Here is a tiny trained network, its code and every weight. The questions are about switching its units off for an input and a target symbol, where a switched-off unit gives its printed mean instead of its output.

import numpy as np


def w(rows, s, z=0):
    codes = np.array(rows[::2]) - 128.0
    scale = np.full(codes.shape[1], s)
    scale[-1] = z or s
    return codes * scale


def norm(h):
    return h / np.sqrt((h * h).mean(-1, keepdims=True) + 1e-5)


def f(y):
    return np.maximum(y, 0)


def softmax(a):
    e = np.exp(a - a.max(-1, keepdims=True))
    return e / e.sum(-1, keepdims=True)


def log_softmax(a):
    a = a - a.max(-1, keepdims=True)
    return a - np.log(np.exp(a).sum(-1, keepdims=True))


def net(x, mask):
    ids = ['ΓΘΠΩαβδεηξτφ'.index(c) for c in x.split()]
    T = len(ids)
    res = E[ids] + P[:T]
    r = norm(res)
    for j in range(3):
        rows = slice(2 * j, 2 * j + 2)
        q, k, v = (r @ M[0][rows].T for M in (Q, K, V))
        z = softmax(np.where(np.tri(T) > 0, q @ k.T / 2**0.5, -1e9)) @ v
        o = O[0][rows]
        res = res + np.where(mask[j], z, o[:, -1]) @ o[:, :-1]
    y = f(norm(res) @ A[0][:, :-1].T + A[0][:, -1])
    res = res + np.where(mask[3:27], y, B[0][:, -1]) @ B[0][:, :-1]
    return log_softmax(norm(res)[-1] @ U[:, :-1].T + U[:, -1])


Q, K, V, O, A, B = {}, {}, {}, {}, {}, {}
E = w([
[233,206,86,24,4,213],'Γ',
[151,137,131,189,107,113],'Θ',
[236,89,95,39,240,112],'Π',
[125,13,126,44,60,82],'Ω',
[110,103,56,165,110,116],'α',
[110,93,93,187,133,130],'β',
[108,113,145,218,106,134],'δ',
[129,128,170,133,165,238],'ε',
[155,120,133,218,200,221],'η',
[85,112,23,193,118,160],'ξ',
[138,87,160,208,134,131],'τ',
[83,76,147,166,139,201],'φ',
],0.0015)
P = w([
[169,135,133,43,94,60],'0',
[81,110,115,252,186,194],'1',
[93,106,104,238,175,196],'2',
[109,98,108,242,166,196],'3',
[124,101,108,233,157,197],'4',
[119,90,98,234,156,195],'5',
[127,88,97,229,147,195],'6',
[145,78,116,218,143,190],'7',
[149,89,101,200,124,196],'8',
[162,87,97,193,134,197],'9',
[161,79,107,182,140,203],'10',
[177,83,90,182,130,199],'11',
],0.0015)
Q[0] = w([
[55,213,106,66,119,26],'head 0',
[64,250,224,138,117,37],'head 0',
[194,122,116,44,121,111],'head 1',
[25,249,226,28,137,3],'head 1',
[92,205,232,65,168,20],'head 2',
[16,168,162,139,124,83],'head 2',
],0.0061)
K[0] = w([
[62,32,138,190,146,176],'head 0',
[150,101,133,207,152,254],'head 0',
[62,227,182,120,58,100],'head 1',
[78,209,149,208,134,143],'head 1',
[106,136,129,179,236,120],'head 2',
[133,151,138,204,179,199],'head 2',
],0.0064)
V[0] = w([
[176,62,173,54,229,102],'head 0',
[163,234,110,47,133,186],'head 0',
[123,75,171,115,82,255],'head 1',
[197,125,88,119,243,143],'head 1',
[75,90,61,74,66,101],'head 2',
[44,44,124,119,207,69],'head 2',
],0.0037)
O[0] = w([
[99,159,253,25,119,185,237],'head 0',
[23,140,22,6,99,155,167],'head 0',
[7,159,145,182,188,80,124],'head 1',
[179,101,88,66,210,111,252],'head 1',
[94,7,119,136,102,158,189],'head 2',
[138,28,120,70,179,19,59],'head 2',
],0.0039,0.0027)
A[0] = w([
[31,95,189,157,155,128,131],'neuron 0',
[117,136,204,122,158,106,152],'neuron 1',
[147,146,177,146,201,105,89],'neuron 2',
[115,184,71,151,213,121,127],'neuron 3',
[201,143,104,163,33,110,113],'neuron 4',
[194,140,180,169,154,123,125],'neuron 5',
[55,83,180,143,116,109,84],'neuron 6',
[122,122,130,148,155,192,141],'neuron 7',
[171,182,138,111,195,77,48],'neuron 8',
[172,236,132,170,61,112,88],'neuron 9',
[92,158,65,175,126,121,115],'neuron 10',
[146,73,117,141,59,93,105],'neuron 11',
[132,131,130,140,143,178,135],'neuron 12',
[124,120,124,173,106,166,98],'neuron 13',
[115,112,117,89,213,169,111],'neuron 14',
[143,139,101,56,94,71,163],'neuron 15',
[49,115,127,82,78,161,95],'neuron 16',
[86,133,173,76,184,115,100],'neuron 17',
[188,70,100,96,161,157,124],'neuron 18',
[162,163,196,147,104,146,107],'neuron 19',
[37,212,74,50,164,120,112],'neuron 20',
[104,120,156,72,151,188,118],'neuron 21',
[48,213,193,99,174,70,106],'neuron 22',
[177,89,73,82,103,2,2],'neuron 23',
],0.004,0.0068)
B[0] = w([
[127,157,120,90,60,84,194],'neuron 0',
[119,92,82,123,137,119,186],'neuron 1',
[50,173,91,142,128,33,138],'neuron 2',
[149,174,104,121,49,112,178],'neuron 3',
[145,150,124,229,154,130,153],'neuron 4',
[107,186,115,108,156,81,167],'neuron 5',
[184,187,41,137,181,159,149],'neuron 6',
[148,126,135,77,123,102,254],'neuron 7',
[234,71,109,140,153,144,129],'neuron 8',
[147,200,122,149,122,8,138],'neuron 9',
[153,142,117,66,91,113,151],'neuron 10',
[94,199,154,139,181,117,143],'neuron 11',
[141,124,131,85,129,108,216],'neuron 12',
[108,114,175,138,121,139,149],'neuron 13',
[160,143,110,158,86,87,212],'neuron 14',
[56,99,122,203,189,182,168],'neuron 15',
[111,190,169,212,96,72,160],'neuron 16',
[90,96,63,99,135,103,158],'neuron 17',
[134,184,127,104,85,151,229],'neuron 18',
[96,134,181,71,145,123,146],'neuron 19',
[174,73,135,179,243,103,189],'neuron 20',
[109,151,103,130,105,78,210],'neuron 21',
[219,49,198,172,137,232,149],'neuron 22',
[211,3,171,24,38,52,128],'neuron 23',
],0.0046,0.0031)
U = w([
[173,162,170,241,154,86,134],'Γ',
[76,141,147,179,245,173,119],'Θ',
[128,254,133,125,35,198,220],'Π',
[37,91,131,125,68,20,183],'Ω',
[144,53,45,200,127,157,51],'α',
[135,45,146,164,114,195,95],'β',
[200,122,45,49,196,83,249],'δ',
[50,143,34,177,133,205,35],'ε',
[136,182,227,116,167,52,2],'η',
[96,60,197,87,47,134,46],'ξ',
[212,53,232,138,142,134,84],'τ',
[58,110,170,24,183,218,84],'φ',
],0.0066,0.0029)

Each question gives the input, a string of symbols that net reads in full, and the target symbol t.
The units are the heads (2 rows each of Q, K, V and O) and the neurons (one row each of A and B). Each row of codes is followed by its name. A weight is (code - 128) times the scale printed after its matrix; where a second scale follows, it is the last column's (O, A, B and U).
mask holds one flag per unit, heads first, then neurons. A switched-off unit (its flag False) gives its mean, the last column of its rows in O or B, instead of its output. The means were averaged over made-up inputs and are rounded, as every weight is.
A unit's drop is (log p(t) with every unit on - log p(t) with that unit switched off) / (log p(t) with every unit on - log p(t) with every unit switched off).
The circuit of an input: a set's keep is (log p(t) with only the set's units on - log p(t) with every unit switched off) / (log p(t) with every unit on - log p(t) with every unit switched off). Starting from the 12 units with the biggest drops (on a tie, the unit counted first), units are removed one at a time, each time the one whose removal leaves the highest keep (on an exact tie, the one counted first), for as long as the keep stays at least 0.8.
circuit, biggest first: the units of the circuit, biggest drop first
unit that matters most: the unit with the biggest drop
k most important neurons: the k neurons with the biggest drops, biggest first
which heads matter: for each layer, one digit per head in row order, 1 if its drop is at least 0.15 and else 0, layers parted by /
input Π α Θ δ, target δ: which heads matter : 011
input Π β Π Θ Θ α Θ Π ξ τ Θ, target φ: circuit, biggest first : (head 0)
input Π Θ β Θ φ Θ Θ η, target φ: which heads matter : 100
input τ φ α Θ τ β β φ, target η: circuit, biggest first : (head 0; neuron 5)
input Θ β Ω, target Π: circuit, biggest first : (neuron 6; head 1)
input η α Θ, target δ: 2 most important neurons : (neuron 3; neuron 17)
input η ε Π φ Ω Π Π Θ φ, target δ: which heads matter : 011
input β Θ β φ β, target τ: circuit, biggest first : (head 0; head 2)
input φ Π Π τ Θ Π Π ξ Π, target Ω: which heads matter : 010
input Γ Θ Π Γ β Θ ε β ξ Ω Π Γ, target ε: which heads matter : 100
input φ φ β β ξ, target Ω: which heads matter : 011
input Θ Θ Π, target Π: circuit, biggest first : (neuron 18; head 2)
input ξ Θ φ Π Θ τ δ, target δ: which heads matter : 010
input β α Θ ε Θ, target τ: which heads matter : 111
input ε α φ τ η β ξ, target Θ: which heads matter : 101
input τ β Θ τ Θ φ ξ, target η: unit that matters most : head 0
input ξ Θ δ ε Θ ξ, target α: which heads matter : 101
input τ β δ, target η: which heads matter : 101
input φ Θ Θ ξ ε, target Ω: circuit, biggest first : (head 2; head 1)
input Θ α Π Ω τ ε φ Θ Π Θ Ω τ, target Ω: unit that matters most : head 1
input ξ ε β, target α: circuit, biggest first : (head 0; head 2)
input β φ Θ φ Θ Ω Π Ω ε δ, target Ω: circuit, biggest first : (head 1; head 2)
